Below are the code and all the weights of a small trained network. Each question names an input and a class and asks about switching units off, where a switched-off unit gives its printed mean instead of its output.

import numpy as np


def w(rows, s, z=0):
    codes = np.array(rows[::2]) - 128.0
    scale = np.full(codes.shape[1], s)
    scale[-1] = z or s
    return codes * scale


def norm(h):
    return h / np.sqrt((h * h).mean(-1, keepdims=True) + 1e-5)


def f(y):
    return y / 2 * (1 + np.tanh(0.7978845608 * (y + 0.044715 * y**3)))


def log_softmax(a):
    a = a - a.max(-1, keepdims=True)
    return a - np.log(np.exp(a).sum(-1, keepdims=True))


def net(x, mask):
    res = np.array(x, float).reshape(1, 2) / 4 @ E
    u = 0
    for l in range(2):
        y = f(norm(res) @ A[l][:, :-1].T + A[l][:, -1])
        res = res + np.where(mask[u : u + 8], y, B[l][:, -1]) @ B[l][:, :-1]
        u += 8
    return log_softmax(norm(res)[-1] @ U[:, :-1].T + U[:, -1])


A, B = {}, {}
E = w([
[53,2,224,37,82,144,58,98,179,153,38],'x0',
[155,88,21,76,18,60,211,153,112,197,63],'x1',
],0.0074)
A[0] = w([
[163,146,86,200,109,106,152,188,53,33,151,182],'L0N0',
[177,102,114,151,146,172,128,154,56,77,35,50],'L0N1',
[197,174,145,71,48,2,147,211,171,181,107,249],'L0N2',
[134,94,139,186,225,94,119,20,76,99,104,67],'L0N3',
[141,152,55,111,71,122,131,124,104,110,102,9],'L0N4',
[112,94,23,44,117,83,24,221,84,120,76,5],'L0N5',
[186,167,223,166,207,54,109,100,195,100,125,242],'L0N6',
[103,128,194,141,129,136,144,31,219,196,123,162],'L0N7',
],0.0052,0.0029)
B[0] = w([
[99,80,148,88,93,79,103,145,84,108,119,248],'L0N0',
[141,104,24,148,189,134,144,3,104,147,74,112],'L0N1',
[144,132,128,93,194,160,99,159,159,42,169,254],'L0N2',
[138,23,137,79,120,152,93,50,181,135,78,155],'L0N3',
[175,89,140,171,112,113,74,151,196,171,2,149],'L0N4',
[154,115,110,215,113,95,83,126,104,170,151,161],'L0N5',
[105,136,92,107,121,140,131,186,174,192,69,240],'L0N6',
[140,142,140,106,175,79,97,184,116,120,167,177],'L0N7',
],0.0079,0.0055)
A[1] = w([
[113,30,221,84,21,142,146,8,181,81,85,34],'L1N0',
[185,47,75,135,51,74,243,114,175,138,84,225],'L1N1',
[68,201,205,124,130,203,34,2,197,102,228,97],'L1N2',
[111,164,156,31,53,110,207,172,147,210,93,103],'L1N3',
[218,189,81,229,128,99,144,132,109,100,150,216],'L1N4',
[214,89,61,122,57,70,166,29,217,159,23,67],'L1N5',
[184,121,79,69,92,28,137,115,89,161,12,3],'L1N6',
[128,55,241,82,73,211,171,91,200,125,77,89],'L1N7',
],0.006,0.0024)
B[1] = w([
[93,171,104,125,88,105,247,106,54,171,210,194],'L1N0',
[121,182,162,171,157,173,60,92,125,137,115,217],'L1N1',
[198,135,52,156,129,177,78,133,124,154,87,253],'L1N2',
[149,47,137,94,134,114,117,162,130,58,164,155],'L1N3',
[74,73,164,97,64,111,177,88,122,157,157,247],'L1N4',
[145,166,102,171,144,196,79,155,154,140,96,165],'L1N5',
[133,136,132,142,201,173,113,134,170,155,95,195],'L1N6',
[126,151,114,162,105,79,193,107,115,95,147,232],'L1N7',
],0.012,0.0049)
U = w([
[166,200,67,211,161,233,30,99,188,244,54,203],'0',
[69,139,134,126,42,74,193,63,69,193,192,252],'1',
[170,42,172,60,145,73,73,189,195,80,108,182],'2',
[180,176,186,165,162,81,145,42,159,93,74,3],'3',
[217,201,184,142,160,78,153,70,138,111,59,3],'4',
],0.011,0.0054)

Each question gives the input, the list of numbers given to net, and the class t.
The units are the neurons (one row each of A and B). Each row of codes is followed by its name. A weight is (code - 128) times the scale printed after its matrix; where a second scale follows, it is the last column's (A, B and U).
mask holds one flag per neuron, layer by layer. A switched-off neuron (its flag False) gives its mean, the last column of its row in B, instead of its output. The means were averaged over made-up inputs and are rounded, as every weight is.
A unit's drop is (log p(t) with every unit on - log p(t) with that unit switched off) / (log p(t) with every unit on - log p(t) with every unit switched off).
most important unit: the unit with the biggest drop
k most important neurons: the k neurons with the biggest drops, biggest first
k most important neurons of layer l: the k neurons of layer l with the biggest drops, biggest first
drop when u is switched off: that unit's drop, to one decimal
input [-3,0], class 2: most important unit : L0N0
input [7,-7], class 0: 2 most important neurons of layer 1 : (L1N2; L1N4)
input [-3,-3], class 2: 3 most important neurons of layer 0 : (L0N0; L0N6; L0N2)
input [5,-4], class 1: 3 most important neurons : (L0N2; L1N0; L1N7)
input [7,-8], class 0: 2 most important neurons of layer 0 : (L0N0; L0N7)
input [5,4], class 1: 3 most important neurons : (L1N0; L0N6; L0N2)
input [5,5], class 0: 3 most important neurons : (L0N5; L1N5; L0N0)
input [-3,4], class 0: 4 most important neurons : (L0N4; L0N7; L1N1; L1N6)
input [-1,3], class 2: 2 most important neurons of layer 0 : (L0N2; L0N6)
input [-6,8], class 0: 2 most important neurons : (L0N4; L1N1)
input [7,7], class 0: 2 most important neurons of layer 1 : (L1N5; L1N6)
input [-2,3], class 2: 4 most important neurons of layer 0 : (L0N2; L0N6; L0N3; L0N4)
input [1,1], class 2: 2 most important neurons : (L0N2; L1N0)
input [-2,-2], class 2: most important unit : L0N6
input [6,-4], class 1: 2 most important neurons : (L0N2; L1N0)
input [6,-7], class 0: 3 most important neurons : (L1N2; L0N0; L0N7)
input [7,-5], class 1: 3 most important neurons : (L1N0; L0N2; L1N7)
input [-2,2], class 2: 2 most important neurons : (L0N2; L0N0)
input [4,-2], class 1: 2 most important neurons : (L0N2; L1N0)
input [8,5], class 1: most important unit : L1N0
input [5,3], class 1: 2 most important neurons : (L0N6; L1N0)
input [0,1], class 2: drop when L0N2 is switched off : 1.9
input [8,-3], class 1: drop when L1N0 is switched off : 0.4
input [0,-2], class 2: drop when L0N6 is switched off : 1.4
input [-1,1], class 2: drop when L0N3 is switched off : 0.0
